Here is a tiny trained network, its code and every weight. The questions are about switching its units off for an input and a class, where a switched-off unit gives its printed mean instead of its output.

import numpy as np


def w(rows, s, z=0):
    codes = np.array(rows[::2]) - 128.0
    scale = np.full(codes.shape[1], s)
    scale[-1] = z or s
    return codes * scale


def norm(h):
    return h / np.sqrt((h * h).mean(-1, keepdims=True) + 1e-5)


def f(y):
    return y / 2 * (1 + np.tanh(0.7978845608 * (y + 0.044715 * y**3)))


def log_softmax(a):
    a = a - a.max(-1, keepdims=True)
    return a - np.log(np.exp(a).sum(-1, keepdims=True))


def net(x, mask):
    res = np.array(x, float).reshape(1, 7) / 4 @ E
    u = 0
    for l in range(4):
        y = f(norm(res) @ A[l][:, :-1].T + A[l][:, -1])
        res = res + np.where(mask[u : u + 4], y, B[l][:, -1]) @ B[l][:, :-1]
        u += 4
    return log_softmax(norm(res)[-1] @ U[:, :-1].T + U[:, -1])


A, B = {}, {}
E = w([
[128,115,205,155,146,98,90,222,228,145,177,167],'x0',
[52,168,145,63,143,140,102,80,142,99,220,97],'x1',
[130,144,116,120,119,123,128,155,107,117,132,135],'x2',
[147,77,93,188,144,149,117,126,161,6,162,74],'x3',
[112,117,137,133,119,128,134,134,129,130,124,118],'x4',
[128,136,107,128,125,126,121,128,154,136,124,120],'x5',
[126,137,142,140,130,127,134,136,122,132,128,111],'x6',
],0.019)
A[0] = w([
[76,118,128,92,133,162,145,141,151,144,254,126,70],'L0N0',
[167,151,190,83,134,152,56,177,145,154,75,145,219],'L0N1',
[74,140,200,188,153,83,67,203,198,172,216,203,72],'L0N2',
[89,130,118,145,126,140,111,124,132,120,117,139,3],'L0N3',
],0.0053,0.0073)
B[0] = w([
[122,120,149,76,129,113,132,152,119,130,174,130,164],'L0N0',
[134,112,105,133,157,93,163,122,159,177,125,132,254],'L0N1',
[101,154,139,150,85,142,132,116,162,130,91,179,243],'L0N2',
[134,136,177,159,193,146,42,229,237,3,246,121,97],'L0N3',
],0.016,0.0053)
A[1] = w([
[188,76,85,251,98,146,112,134,127,50,70,112,2],'L1N0',
[171,115,87,121,88,196,89,136,106,140,72,122,79],'L1N1',
[185,44,189,206,160,125,43,255,248,21,237,140,74],'L1N2',
[126,111,106,120,145,187,146,119,135,22,155,40,24],'L1N3',
],0.0082,0.0081)
B[1] = w([
[148,216,165,156,98,184,204,124,166,82,95,187,188],'L1N0',
[114,131,225,110,138,157,209,176,174,155,119,73,151],'L1N1',
[70,193,80,96,135,56,195,50,13,247,63,95,255],'L1N2',
[177,142,69,152,127,79,30,156,124,55,141,107,166],'L1N3',
],0.012,0.0094)
A[2] = w([
[45,214,162,48,131,117,101,84,142,126,189,133,2],'L2N0',
[124,112,225,148,164,100,70,251,217,183,195,173,82],'L2N1',
[71,117,79,112,167,112,58,119,115,66,215,84,45],'L2N2',
[140,82,120,114,139,188,87,141,145,55,188,69,47],'L2N3',
],0.012,0.0018)
B[2] = w([
[38,139,188,82,183,222,150,191,152,42,214,78,250],'L2N0',
[225,72,221,164,136,139,35,180,165,76,181,186,208],'L2N1',
[183,104,92,141,81,74,18,96,46,160,106,137,186],'L2N2',
[218,75,65,127,23,87,104,10,158,153,148,209,156],'L2N3',
],0.012,0.011)
A[3] = w([
[129,132,106,138,117,138,169,121,108,142,48,112,91],'L3N0',
[164,126,87,180,125,173,141,112,130,7,117,116,3],'L3N1',
[82,129,125,114,153,155,135,117,106,119,152,99,125],'L3N2',
[68,130,130,97,108,112,120,79,118,117,164,73,74],'L3N3',
],0.018,0.0062)
B[3] = w([
[109,104,138,148,95,106,154,80,133,169,250,144,247],'L3N0',
[82,131,215,87,90,222,36,146,229,66,171,159,177],'L3N1',
[142,174,77,178,136,154,162,174,111,150,89,117,183],'L3N2',
[140,106,91,99,219,100,115,182,138,96,13,87,196],'L3N3',
],0.015)
U = w([
[125,117,104,182,96,80,206,87,108,207,175,158,243],'0',
[64,150,233,103,105,230,129,166,214,62,236,150,185],'1',
[54,178,63,90,230,141,161,193,76,110,84,51,170],'2',
[168,123,65,108,90,142,37,83,103,62,113,101,21],'3',
[231,89,173,180,140,66,106,204,163,162,8,204,4],'4',
],0.016,0.0036)

Each question gives the input, the list of numbers given to net, and the class t.
The units are the neurons (one row each of A and B). Each row of codes is followed by its name. A weight is (code - 128) times the scale printed after its matrix; where a second scale follows, it is the last column's (A, B and U).
mask holds one flag per neuron, layer by layer. A switched-off neuron (its flag False) gives its mean, the last column of its row in B, instead of its output. The means were averaged over made-up inputs and are rounded, as every weight is.
A unit's drop is (log p(t) with every unit on - log p(t) with that unit switched off) / (log p(t) with every unit on - log p(t) with every unit switched off).
The circuit of an input: a set's keep is (log p(t) with only the set's units on - log p(t) with every unit switched off) / (log p(t) with every unit on - log p(t) with every unit switched off). Starting from the 12 units with the biggest drops (on a tie, the unit counted first), units are removed one at a time, each time the one whose removal leaves the highest keep (on an exact tie, the one counted first), for as long as the keep stays at least 0.8.
circuit, biggest first: the units of the circuit, biggest drop first
most important unit: the unit with the biggest drop
k most important neurons: the k neurons with the biggest drops, biggest first
drop when u is switched off: that unit's drop, to one decimal
input [-3,-7,4,1,0,-7,6], class 1: most important unit	L1N2
input [1,-1,5,-5,-5,6,6], class 4: 2 most important neurons	L1N2; L3N0
input [-5,-7,1,1,4,2,2], class 1: 3 most important neurons	L1N2; L3N1; L1N0
input [-8,-6,4,3,3,7,6], class 1: 2 most important neurons	L3N1; L1N2
input [-5,7,1,3,5,7,-7], class 3: 2 most important neurons	L1N2; L2N2
input [0,-8,-8,0,-7,-6,-8], class 0: 2 most important neurons	L2N0; L2N1
input [0,6,6,1,-2,0,-3], class 3: circuit, biggest first	L1N2; L2N2
input [-4,-8,3,3,-3,-7,-3], class 1: 2 most important neurons	L3N1; L1N2
input [1,-7,-2,4,3,3,0], class 0: 2 most important neurons	L1N2; L2N0
input [0,2,-1,6,-4,-7,7], class 3: 3 most important neurons	L1N3; L2N2; L2N0
input [1,1,-1,7,1,-8,1], class 2: 2 most important neurons	L1N2; L3N3
input [-1,2,8,1,-4,-2,-7], class 3: 3 most important neurons	L1N2; L0N2; L2N2
input [0,4,4,5,-3,8,7], class 3: 2 most important neurons	L1N3; L2N2
input [-8,-6,-7,7,-4,-7,-5], class 1: circuit, biggest first	L3N1
input [-5,6,-3,-1,5,7,-7], class 2: drop when L0N1 is switched off	0.0
input [-4,-3,-2,1,2,3,3], class 1: 2 most important neurons	L1N2; L3N1
input [6,3,0,5,4,4,6], class 2: drop when L1N2 is switched off	1.2
input [2,8,3,8,-5,0,1], class 2: drop when L1N2 is switched off	1.1
input [4,-5,-5,1,-2,4,-8], class 0: drop when L1N2 is switched off	0.4
input [4,-4,0,5,-1,-3,-6], class 0: circuit, biggest first	L1N2
